Here is a tiny trained network, its code and every weight. The questions are about switching its units off for an input and a class, where a switched-off unit gives its printed mean instead of its output.

import numpy as np


def w(rows, s, z=0):
    codes = np.array(rows[::2]) - 128.0
    scale = np.full(codes.shape[1], s)
    scale[-1] = z or s
    return codes * scale


def f(y):
    return np.maximum(y, 0)


def log_softmax(a):
    a = a - a.max(-1, keepdims=True)
    return a - np.log(np.exp(a).sum(-1, keepdims=True))


def net(x, mask):
    res = np.array(x, float).reshape(1, 4) / 4 @ E
    y = f(res @ A[0][:, :-1].T + A[0][:, -1])
    res = res + np.where(mask, y, B[0][:, -1]) @ B[0][:, :-1]
    return log_softmax(res[-1] @ U[:, :-1].T + U[:, -1])


A, B = {}, {}
E = w([
[189,77,183,69,86,58],'x0',
[126,126,142,131,133,119],'x1',
[52,249,189,53,39,170],'x2',
[192,254,64,74,229,56],'x3',
],0.0058)
A[0] = w([
[163,67,50,184,151,152,123],'n1',
[202,65,69,215,165,130,53],'n2',
[72,191,220,36,36,160,90],'n3',
[61,17,182,175,77,195,21],'n4',
[40,101,70,202,117,231,126],'n5',
[80,40,174,130,64,173,7],'n6',
[136,224,28,117,240,136,138],'n7',
[176,111,148,52,111,17,156],'n8',
[69,225,162,77,14,200,68],'n9',
[213,222,50,102,245,82,113],'n10',
[165,42,56,199,195,133,99],'n11',
[74,83,142,198,117,216,126],'n12',
[17,187,66,232,205,221,209],'n13',
[51,57,123,191,61,217,32],'n14',
[199,48,89,218,182,129,51],'n15',
[90,195,34,156,204,191,114],'n16',
[77,82,120,182,72,218,51],'n17',
[206,38,120,205,198,81,35],'n18',
[106,34,173,187,21,163,39],'n19',
[61,211,177,92,38,195,87],'n20',
[211,78,254,75,82,40,216],'n21',
],0.0053,0.0019)
B[0] = w([
[64,171,54,211,165,195,189],'n1',
[48,190,94,211,102,158,196],'n2',
[36,176,55,215,221,215,241],'n3',
[126,184,115,115,39,51,223],'n4',
[211,31,237,29,81,61,197],'n5',
[136,157,140,102,70,39,201],'n6',
[196,127,235,14,33,29,233],'n7',
[208,110,161,51,206,96,204],'n8',
[49,181,34,215,192,226,236],'n9',
[163,136,154,65,22,13,253],'n10',
[42,185,62,220,171,200,210],'n11',
[188,83,187,44,102,39,198],'n12',
[255,39,198,111,218,196,229],'n13',
[181,176,154,61,105,37,211],'n14',
[55,231,52,222,125,172,204],'n15',
[216,28,227,36,86,107,198],'n16',
[187,114,188,73,33,39,193],'n17',
[28,209,46,229,134,202,211],'n18',
[188,174,192,49,52,21,224],'n19',
[37,163,32,215,206,209,229],'n20',
[226,60,190,68,208,239,248],'n21',
],0.005,0.0049)
U = w([
[170,187,152,34,45,2,65],'0',
[36,221,20,238,189,213,4],'1',
[217,69,178,74,189,167,231],'2',
],0.0046,0.0028)

Each question gives the input, the list of numbers given to net, and the class t.
The units are the neurons (one row each of A and B). Each row of codes is followed by its name. A weight is (code - 128) times the scale printed after its matrix; where a second scale follows, it is the last column's (A, B and U).
mask holds one flag per neuron, in row order. A switched-off neuron (its flag False) gives its mean, the last column of its row in B, instead of its output. The means were averaged over made-up inputs and are rounded, as every weight is.
A unit's drop is (log p(t) with every unit on - log p(t) with that unit switched off) / (log p(t) with every unit on - log p(t) with every unit switched off).
The circuit of an input: a set's keep is (log p(t) with only the set's units on - log p(t) with every unit switched off) / (log p(t) with every unit on - log p(t) with every unit switched off). Starting from the 12 units with the biggest drops (on a tie, the unit counted first), units are removed one at a time, each time the one whose removal leaves the highest keep (on an exact tie, the one counted first), for as long as the keep stays at least 0.8.
circuit, biggest first: the units of the circuit, biggest drop first
most important unit: the unit with the biggest drop
k most important neurons: the k neurons with the biggest drops, biggest first
drop when u is switched off: that unit's drop, to one decimal
input [8,5,8,-1], class 1: circuit, biggest first => n3, n9
input [7,6,5,1], class 2: most important unit => n21
input [6,8,-6,-7], class 0: circuit, biggest first => n19, n4
input [-5,-5,4,4], class 2: circuit, biggest first => n13, n16
input [6,7,-8,6], class 1: circuit, biggest first => n18, n15
input [-8,5,4,8], class 0: 3 most important neurons => n7, n10, n21
input [-8,-6,6,1], class 2: 3 most important neurons => n13, n16, n5
input [7,6,6,5], class 2: 2 most important neurons => n21, n8
input [-4,-1,-8,3], class 1: drop when n18 is switched off => 0.1
input [-1,-8,-8,5], class 1: drop when n18 is switched off => 0.2
input [-7,3,0,2], class 2: drop when n13 is switched off => 0.4
input [-7,-1,1,1], class 2: drop when n13 is switched off => 0.3
